Here is a tiny trained network, its code and every weight. The questions are about switching its units off for an input and a class, where a switched-off unit gives its printed mean instead of its output.

import numpy as np


def w(rows, s, z=0):
    codes = np.array(rows[::2]) - 128.0
    scale = np.full(codes.shape[1], s)
    scale[-1] = z or s
    return codes * scale


def f(y):
    return np.maximum(y, 0)


def log_softmax(a):
    a = a - a.max(-1, keepdims=True)
    return a - np.log(np.exp(a).sum(-1, keepdims=True))


def net(x, mask):
    res = np.array(x, float).reshape(1, 5) / 4 @ E
    y = f(res @ A[0][:, :-1].T + A[0][:, -1])
    res = res + np.where(mask, y, B[0][:, -1]) @ B[0][:, :-1]
    return log_softmax(res[-1] @ U[:, :-1].T + U[:, -1])


A, B = {}, {}
E = w([
[174,188,142],'x0',
[216,53,3],'x1',
[36,130,29],'x2',
[144,64,206],'x3',
[83,175,8],'x4',
],0.0057)
A[0] = w([
[130,79,83,138],'neuron 0',
[189,125,168,127],'neuron 1',
[98,139,81,30],'neuron 2',
[200,192,105,183],'neuron 3',
[73,151,90,147],'neuron 4',
[75,162,119,48],'neuron 5',
[203,108,212,66],'neuron 6',
[181,91,205,74],'neuron 7',
[78,80,128,180],'neuron 8',
[7,159,147,250],'neuron 9',
[72,176,147,186],'neuron 10',
[124,136,150,70],'neuron 11',
[61,140,96,92],'neuron 12',
[121,80,180,3],'neuron 13',
[173,123,165,64],'neuron 14',
[161,52,104,65],'neuron 15',
[207,21,122,170],'neuron 16',
[141,87,172,88],'neuron 17',
[160,165,136,126],'neuron 18',
[87,109,208,155],'neuron 19',
[111,212,87,39],'neuron 20',
[77,148,100,29],'neuron 21',
[8,118,154,156],'neuron 22',
[127,172,130,149],'neuron 23',
],0.014,0.0027)
B[0] = w([
[102,112,85,188],'neuron 0',
[159,246,221,207],'neuron 1',
[148,129,165,166],'neuron 2',
[73,197,139,202],'neuron 3',
[119,114,157,191],'neuron 4',
[160,80,129,167],'neuron 5',
[197,150,235,250],'neuron 6',
[183,168,254,235],'neuron 7',
[89,116,108,174],'neuron 8',
[86,69,85,254],'neuron 9',
[75,103,63,209],'neuron 10',
[149,126,161,147],'neuron 11',
[141,54,172,183],'neuron 12',
[113,136,167,174],'neuron 13',
[154,158,154,182],'neuron 14',
[186,139,77,190],'neuron 15',
[233,156,70,254],'neuron 16',
[146,185,136,185],'neuron 17',
[83,148,115,164],'neuron 18',
[97,93,140,233],'neuron 19',
[116,131,138,185],'neuron 20',
[185,87,191,164],'neuron 21',
[60,1,155,222],'neuron 22',
[149,155,86,164],'neuron 23',
],0.0076,0.0072)
U = w([
[104,109,111,254],'0',
[184,149,43,54],'1',
[64,251,94,157],'2',
[175,166,249,70],'3',
[2,93,153,73],'4',
],0.0099,0.01)

Each question gives the input, the list of numbers given to net, and the class t.
The units are the neurons (one row each of A and B). Each row of codes is followed by its name. A weight is (code - 128) times the scale printed after its matrix; where a second scale follows, it is the last column's (A, B and U).
mask holds one flag per neuron, in row order. A switched-off neuron (its flag False) gives its mean, the last column of its row in B, instead of its output. The means were averaged over made-up inputs and are rounded, as every weight is.
A unit's drop is (log p(t) with every unit on - log p(t) with that unit switched off) / (log p(t) with every unit on - log p(t) with every unit switched off).
The circuit of an input: a set's keep is (log p(t) with only the set's units on - log p(t) with every unit switched off) / (log p(t) with every unit on - log p(t) with every unit switched off). Starting from the 12 units with the biggest drops (on a tie, the unit counted first), units are removed one at a time, each time the one whose removal leaves the highest keep (on an exact tie, the one counted first), for as long as the keep stays at least 0.8.
units of the circuit, in order: the units of the circuit, biggest drop first
top k neurons: the k neurons with the biggest drops, biggest first
drop when u is switched off: that unit's drop, to one decimal
input [-8,8,1,-1,1], class 1: units of the circuit, in order : [neuron 16; neuron 15]
input [-7,-4,-4,-1,-1], class 4: units of the circuit, in order : [neuron 16; neuron 22; neuron 19]
input [4,1,8,-8,7], class 0: units of the circuit, in order : [neuron 21]
input [1,5,-7,-6,2], class 2: units of the circuit, in order : [neuron 3; neuron 22; neuron 6]
input [8,5,0,-2,7], class 2: top 2 neurons : [neuron 3; neuron 22]
input [6,3,-2,-4,-2], class 2: top 2 neurons : [neuron 3; neuron 7]
input [-5,-1,2,6,6], class 4: top 2 neurons : [neuron 16; neuron 22]
input [-5,8,4,8,-6], class 1: top 2 neurons : [neuron 16; neuron 15]
input [-1,6,-6,-5,0], class 1: drop when neuron 15 is switched off : 0.1
input [-2,0,5,-8,0], class 4: drop when neuron 16 is switched off : 0.3
input [1,7,1,4,1], class 1: drop when neuron 16 is switched off : 0.2
